Rows, each with roughly how far along a hidden order it lies (0 to 10):
[-12  -9   7  50   0 -20 -13  39  14   2  -4   7 -16   9  48 -19  18  49
   1  23   0   4  -6   0]
6
[-24 -21 -55 -54 -15  11  19 -15  10   8  25   6  21 -17  -8  -1   5  -2
  27 -13   8 -33   0  11]
7
[ 55   5 -34 -45   2  14 -18   4   1   2 -25 -11 -51   1 -25  10  -4   9
  26 -36 -22 -50   5  11]
5
[ 34  -9 -59 -40 -19   2   6  11 -14  11   4 -10   2   8 -40   9   2 -49
  17 -19  -3 -20   6   0]
3
[ 61  -8 -46 -23  16  13  -9   9 -18   0 -11 -29 -15   3  -3   2  -6  17
  11 -46 -11 -17   5   4]
5
[ -4   9 -22 -14  -7   3  -2   2  -6   5  29 -11  27 -21  65 -39   6 -57
  -4  24  10  -4 -11  -9]
4
[-33   8  43  30   0  -6 -38  -7  10 -10  -1  14  -5  17  26 -12  -1 -13
 -19  43  12   2  -8  -2]
7
[ 25   6 -17  23   7 -13   9  42 -14  10   0 -24  -7   5  58 -32  12   5
  -6 -14   3  -9  -9 -11]
2
[-20 -35 -56 -46 -10  17  12   1  21   9  26   4  17 -25   0   3   9  39
  33 -21  13 -25   3  19]
9
[-40  -2  63  -5   1  -9 -31 -24   4  -6  11  17   9 -10  31  -8  -8 -11
 -28  71  -5 -30  -5   4]
5
[  5  37   0  16 -17 -21  15  18  -5  16 -16   3 -25 -21  25  -6   4 -12
 -26  13 -33  -1 -11 -19]
0
[ -2  -2  -5   0  19  -1  10   6   2   1   6  -7   6 -38  61 -17  -2  52
  -9   5 -17 -23  -5   2]
5
[  3 -14 -68 -26  -8  10  -5  -9  -6  -5   0  -5  -9 -18  11   0  -7  58
  18 -19  -5 -50  -7  20]
8
[  7  -3 -48 -28 -21 -15  18  -4 -28   9  10  -7   1   5 -14   1  -1 -12
  15  21 -30 -75  -7   5]
1
[  5  12  39 -56  24  -3  19 -11   9  15  27  -2   8 -33  51  -7   3 -11
  -3  19 -26 -44  -1   3]
1
[  2   8 -19  18 -28  -6 -24  39   7  12  -6   7 -20  15  -4 -19  16 -56
   2  13  14  15  -1 -22]
4
[ 47   5  -1 -13  34  15 -15  -5  -7  -8 -12 -25 -13  -6  30 -17  -8  17
   5 -18 -13 -37   2   8]
5
[-53 -17 -36 -29 -32   0   4 -13   5   1  -3  28  -3 -30 -61  38  -4   1
 -19  18  -1  17   9   4]
6
[ -5  -3  32 -14   9   3 -15  30  33   7  -9  18 -19 -42   7   8  13  27
 -16 -15   2  46  19  -2]
6
[ 27  33  60   8   5  -6 -29  10   9   2 -31   5 -42  10   2   1   2 -39
 -16  17  -9  14   1 -11]
2
[-31   3  -3  26 -20 -17  -9  36   4  10   6  12  14  -1  32 -19  17 -36
 -12  28   6  19  -5 -14]
3
[ 34  36  -7  -8 -27 -10   5   9 -15  10 -15  -8 -38  32 -22   0   4 -92
  16  14  -7 -21 -10 -13]
0
[ 23 -11 -10 -15  13   6 -22  -9  -8 -10 -14  -6 -28   2  -7   9 -15  40
   0  -4 -16 -52  -3  15]
7
[-24 -32 -40   2  -4  15 -10 -13   2 -15  24  -4  29  10  15 -17  -1   3
  30  -3  35 -11  -2  14]
10
[-30   0  46   5   5  -4 -19  11  39   3 -11  31 -17 -24   5   3  12  24
 -20  19  10  30  10   1]
6
[-55 -16  -9  -3  -9   0 -27  -3  30  -6  17  25   5 -21  29  -5   7  37
 -10  43  13   4  -3  14]
9
[-11  51  55   4 -10   7   1  -6  39   7 -15  18 -37 -38  23 -11  11 -27
  -1   1   3  16  -8 -16]
5
[ 40 -10 -75 -17  -7   5 -21  47 -23   1   0 -30 -15   0  44 -31   8  -1
   0 -36  -3 -19  -4  -5]
5
[ -4  23 -36  26 -34  -2  -1  31   5   7 -18  11 -17   4 -29   4  13 -44
   8 -20  20  55   0 -21]
5
[-12  13  31 -21 -10 -21  14  -5   5  14  -3  22 -10  -6 -19  21   3  -7
 -22  40 -31 -20   3  -2]
0
[-15 -33 -39 -21 -19  -5 -42 -10 -16 -11   4   8   9   4 -23   6 -13 -13
 -28  53   6 -24   5   7]
6
[ 26  -1 -14  35   4  -1 -28  38  14  -4 -32   3 -42   2   0  -2   4  44
  -2 -29   8  27   6  -4]
8
[ -6  17  38   3 -16 -16 -14   6   0   4  -4  16 -14  15  -5  -6   4 -63
 -14  41  -1  -1  -5  -6]
2
[-35  -3 -19  17  -6   6 -16   9  23  -6  -3  21 -12 -32  23   3   6  79
   0  -8   0  10  -5   3]
10

[-12   7 -11   8   1  26 -10  -9 -17 -10  12  -8  10  -7   6  -9 -16   8
  10 -12  -4 -10 -18  -5  30   8  -9  -9 -27 -35 -13  -5  16   5  -2   4
  13 -18  62 -50   3   7   5  15  13   2   3   6  10   1 -22  -3  26  78
   6  -3   2  10  -5  -3   5  16   1  -1   9 -12  -1  -5  11   7   4   7
   9  25]
8
[-4 -3  0 -3 -4  0 -1 -2 -1 -7  1  2  4  5 -1 -7 -4  1  7  4  2 -1 -2 -2
 -4  1 -9  7  3  5  0  5  3 -2 -1 -3 -2  1 10 -8 -5  2 -2 -6 -2  7  1 -4
 -3  0  2  0  7 11 -3  5  5 -2 -7  0  1 -1 -6 -7  8  2  1  3  4 -1 -7  0
  0  3]
8
[-14   6  -6  10  11  16   8   5 -20   6   4 -18   6  -4   2  -1   7  12
   5 -23  -9  -7 -17   2   1   4   3 -10  13 -32   2 -11  17  18   1  12
   5  -6   9 -17 -13  -3  10  13  16  -4  -2  16  40   3 -28  -7  27  33
  13  -9   4  19  -4 -11  -5 -14  14  -6 -10   4  -7  -6 -14  -4  13   3
  19  20]
7
[ 11  -1  -9   2   3  -7   2  16  -5  -2  -9   3   3   1   5   8  18   6
  -4  14   3   3  10  16 -18  -4  15   3  10 -21  17  14  25  -5   9  12
  -3  13 -40  34  -6 -11   3  14   0 -13   3  18 -17   6  -6   2 -10 -14
   6 -10   4  10  -5 -22  -8 -38   6 -35  11  28 -20   4 -15 -10  43   3
  40  -1]
0
[  1   5  -9  10   8   8   0   3 -12  -1   2 -11   6  -6   5   6   7   8
   0  -9  -5  -4  -6   7   0   1   7 -10  -6 -35   2  -3  18   5   3   9
   5  -4  -4  -6  -3  -5   7  21  12 -11   1  15  11   4 -18  -2  10  11
  11 -11  -2  16   0 -14  -3 -19  12 -15  -2   7 -12  -3 -10  -5  19   5
  24  12]
6
[  2  -3 -15  -4 -10   0 -11   0  -9 -19  -3  19  11   8   6  -8  -8   9
  14  26  11   2  11   4  -1  -2  -7  14  -9 -11  -1  26  34 -19   3   2
  -2   7  17  -7  -2   2  -3   4  -3   3   8   5 -40   3   4   6  -9  29
  -3   4  13   3 -17 -20   4 -28 -10 -39  36  15 -13  14   9  -4  19   5
  24   7]
2
[ -4  -9   0 -21  -7  -5  10  16  -3  -1 -11  14  -3  20  -3  -8  12   7
  12  18  10  14  23   6 -29  -7  -8  26  40  34  26  25  16  -2   5   5
 -13  29 -32  26 -19  -6  -6 -19  -7   9  -1   3 -18   4  16   2 -15 -16
  -5   5  19  -5 -17 -16  -2 -39  -8 -29  12  20 -10  15  -9 -12  10  -5
  13  -8]
5
[ -6   8 -14  14  10  18   0   5 -22  -4   3 -14   9 -11   9   1   7  12
   6 -15  -7  -8 -12   7   9   4   8 -12  -7 -49   0  -3  29  10   4  16
  11 -10  15 -16  -5  -4  13  30  19 -11   1  23  19   6 -28  -4  23  43
  16 -14   1  27  -4 -18  -3 -20  14 -17   1   8 -13  -6 -10  -4  33   7
  35  24]
3
[ -4  -1 -15   0  -4  14  -6   0 -15 -16   1   6   9   6   6 -10  -6  12
  13  15   6  -1   1   3   0   1  -9   8  -2 -17   3  16  31  -7   3   6
   0   2  18 -20  -9   0   1   6   3   3   5   9 -16   3 -11   1   8  40
   2   0  13  10 -16 -16   2 -23  -6 -26  23  10 -10   7   4  -5  15   4
  26  14]
2
[ -7   5 -11   6  -1  22 -14 -12 -15 -13  11  -3  10  -6   5  -9 -19   6
  12  -5  -3  -8 -13  -6  30   6  -9  -7 -28 -30 -17  -3  16  -2  -3   1
  11 -14  55 -44   7   8   4  15  12   4   4   3   2   0 -17  -1  17  71
   4   1   2  10  -6  -2   8  17  -3  -5  13 -10   2  -2  16   8  -1   5
   7  20]
9
[  3  -6 -11 -13 -11  -5  -8   3  -3 -12  -7  23   7  15   3  -7  -3   5
   9  31  13   8  20   4 -10  -5  -7  20  -1  11   7  29  23 -15   4   1
  -6  16  -2   0  -5   0  -7  -3  -7   6   4   2 -40   2   8   5 -21  10
  -6   5  14  -6 -17 -16   2 -25 -12 -37  30  18 -14  13   5  -8  15   2
  18   2]
3
[ -4  10 -17  20   7  25  -7  -5 -20  -9   8 -15   9 -13  10   1  -6   9
   5 -17  -8 -14 -21   2  28   6   2 -17 -27 -55 -10 -12  23   3   0   9
  18 -21  32 -29   6   1  11  35  21 -10   4  16  19   4 -29  -2  25  68
  13 -11  -2  26  -2 -15   1  -1  11 -12   4   2  -8  -6   1   4  23   9
  25  26]
5
[-15   7  -6   8   3  24  -1  -8 -15  -6  10 -15   8  -7   1  -9 -13   4
  10 -23  -6 -12 -23  -8  24   8 -11 -10 -12 -24 -12 -16   6  10  -5   3
  11 -17  40 -39   0   5   5   7  14   7   0   2  31  -1 -23  -5  31  62
   6   0   2  11  -3   5   2  21   4  22  -3 -18   8  -6   6   8  -7   5
   0  18]
10

[-16 -21   9   6  15  -8  -6  -8   9  -9 -14   1   2   5 -17 -10 -14 -61
  -7   0  43  -4  -5  18   9   2   1   2   6  -2   8  20 -15  -7   6 -14
 -20  -5   6 -11   1   9 100  -5   5  -1   8  21  19  -3   7  -1   2 -42
   0  -3  -6  -8   0  -8   0  -1  25  -5  23   4   8 -21 -34 -22   0  -2
  -1  -2   1  -7   6   2  -1 -11   2 -21  -3  -5  -2   0   6 -23 -20  18
  13  -5  -2 -13  11   4  47 -32   4   9  10  17  -3  -2   5  23   5  14
  36 -20  32  -3   5   0  14  -7 -18 -14   7  16   7  -8 -23   0   0   0
  -6  -4]
10
[-23 -23  10   9   9  -7   3  -6  18  -6 -15   4   4   6 -13 -18 -20 -70
 -12   1  40  -3  -5  15  12   0   2   1   9 -10  11  20 -13  -6   4 -22
 -11   1   5  -5 -14   8 100  -6   4  -4   7  16  11  -3  14   4  -4 -32
   6  -5  -3 -12  -1  -6   2  -2  27 -10  25   5   2 -11 -69 -20   5  -2
   0  -4   1  -6   6  12   0 -13   0 -22  -3  -7  -1   0   5 -15 -21  10
  12  -4  -8 -11   6  -6  21 -42   3  17   8  12   7  -1   6  23   3  11
  17  -6  33  -1  10  -3  10  -4 -11  -4   8   8   4  -4 -27   3  -6  -3
  -9  -6]
10
[-10  -6  -1  -4   0 -23  -1   2   5   2  14   5   1  -1   3  16   0 -11
  -3  -1  -6   3   4  -1   6   2   3  -5  11   5  -5   9   5   7  -5  -4
   1  10   0  10 -13   2   6  -2   1  -5   2  -3 -11   5   6   7  -5   5
  -4  -5   2  -2   0   3  -2   2   7  -5  -1   3   3  17 -39  21   3   3
   0   1  -7  -1   3  15   0  -4  -3  10   6   1   7   1  -2  21  -3  -3
 -19  11  -2   8   0  -5 -30 -12  -9  17  -6 -10  17   6  -7  -7  -3  -4
 -47   8  -1   4  13   0  -6  -3   1  15  12  -8 -11   7  23  -1   2   7
   5   0]
7
[-12 -15   2  -3  16  -9 -12  -6  -2  -8  -7   0   1   3 -12   5  -9 -37
  -3  -2  21   1  -2  12   9   3   1   2   2   6   8  18 -10  -4   4  -2
 -16  -5   5  -7   3   7  82  -1   4   1   7  16  12  -3   3  -1   3 -28
  -5  -2  -3  -3   1  -7  -2   0  16  -2  16   1   9 -13 -27 -19  -3  -1
  -2  -2  -1  -5   3  -6  -2  -8  -4 -11  -1   1   7   0   4  -6 -14   9
  12  -3   1  -5   8  12  56 -16   1   4  10   9  -8  -6   6  18   4   9
  24 -18  16  -4   6   4   5  -8 -13 -16   9  13   9  -4  -7  -2   6   2
  -2  -2]
9
[ -3  -8  -8 -15  -6 -25   0   3  -6   6  20   3  -1  -3   7  37   9  13
   4  -3 -21   6   8  -6   4   4   5  -4   8  13 -11   5   8  11  -7  16
   3  11  -2  16  -6   1 -64   1  -1  -3   0  -6 -17   3  -1   6  -3  21
 -14  -4   3   4   0   4  -4   4  -1   0 -14   0   5  32 -21  14  -1   3
   0   5  -9   4   2   4  -1   1  -3  25  10   6   7   3  -4  20   2 -12
 -15  10   3  19  -4   3 -39   5 -10  12  -9 -21   9   9 -10 -21  -5 -15
 -56   8 -20   5  15   3  -9  -4   4  16  11 -13 -22  19  32  -4   9  11
  12   3]
6
[ -7  -7  -6  -9  -7 -25   1   3  -1   8  22   4   0  -2   7  30   7  -4
   1  -1 -19   7   8  -5   4   3   5  -4   9  11  -9   6   9  11  -7   6
   4  12  -2  18  -9   1 -60  -1   0  -4   0  -7 -15   5   5   7  -4  18
  -9  -6   1   1   0   5  -3   3   0  -2 -13   0   7  29 -30  16   1   4
   0   6  -8   3   2   9  -2  -1  -3  20   8   5   7   2  -4  24   0 -11
 -20  13 -15  16  -3  -4 -29  -1 -10  16 -11 -12  17   8 -11 -16  -4 -14
 -60   7 -12   5  13   2  -8  -3   4  16  14 -14 -12   9  26  -3   7  10
   9   2]
6
[  -3   -2  -11  -16  -20  -29    3    6   -6    9   29    4   -1   -5
   15   52   14   22    5   -1  -35    9   10  -18    1    3    6   -4
    5   16  -12   -2   15   18   -9   17   15   17   -6   26   -9   -2
 -100    1   -2   -4   -5  -15  -21    5   -5    7   -2   33  -11   -5
    7    2   -1    4   -4    5   -7    0  -18    0    1   43  -11   26
    1    5    0    6   -7    6   -3   10    0    2   -1   35   12    6
    2    3   -4   38    7  -21  -30   14   -9   20   -7   -8  -63   12
  -14   14  -14  -25   17   11  -14  -30  -10  -15  -76    7  -23    5
   17    3  -13   -2   13   19   11  -22  -18    2   49   -5   14   12
   13    4]
5
[-19 -16   5   3   6 -14   1  -3  11  -3  -4   2   2   3 -15   6  -8 -48
  -7   0  20  -1   0  12   5   2   3  -1   9  -2   7   7  -5  -1   2 -12
 -10   4   5  -1  -7   5  70  -5   3  -3   5   9   2   1  11   5  -3 -20
   1  -5  -2  -7   0  -4   0   0  17  -5  11   4   2   2 -39  -3   4   0
  -1  -1  -3  -6   6   9  -1  -8   0  -3   1  -2   2   1   2  -4 -11   5
   3   2  -7  -1   5   0  15 -22   0  18   2   2   7   4   0  10   1   4
  -8  -9  20   1  11  -1   3  -4  -8   3  11   7   1  -2 -19   0  -1   1
  -3  -3]
9
[ -24   14   -6    0  -36  -44   48   18   17   17   33    7    0   -5
   18   60   10   48   -5    4  -49   15   12  -47  -26    1    8    3
   -2  -16  -47  -34   47   25   -7   38   65   46  -20   19  -16   -7
 -100    5  -10  -12  -21  -22  -34   43  -15   13    5   64   29   -7
   27  -29   -7   -5    3    8   -4   -5  -46    7  -60   54  -37   72
   19    7    3    9   20   14  -20   40   10    6   17   61   17   -2
  -47    7  -14   86    4  -46  -54   22  -54   32  -25  -54 -100    9
  -29   45  -21  -49   36   42  -18  -30  -28  -18 -100   79  -24    9
   32  -12  -22   13   44   44    8  -45  -40   45   72    4    8   -1
   21   -2]
0
[ -8 -11  -2  -4  -4 -22   2   3   5   2   7   4   1   1   2  14   0 -21
  -3  -1  -5   5   5   0   5   2   4  -4  12   5  -2  12   3   8  -3  -2
  -1  14  -3  13 -11   3 -10  -3   0  -4   1  -1  -9   2   6   5  -5   5
  -4  -5   1  -2   0   4  -2   2   8  -3  -4   2   6  18 -50   9   2   2
   0   2  -6   0   3  11  -1  -4  -1   9   4   1   5   1  -1  19  -5  -4
  -8   9  -4   6   0  -4 -20 -12  -6  15  -8  -7  13   6  -7  -8  -4  -7
 -47   5   0   4  12   0  -8  -3   3  12  12  -5  -9   9   9  -2   5   7
   4   0]
7
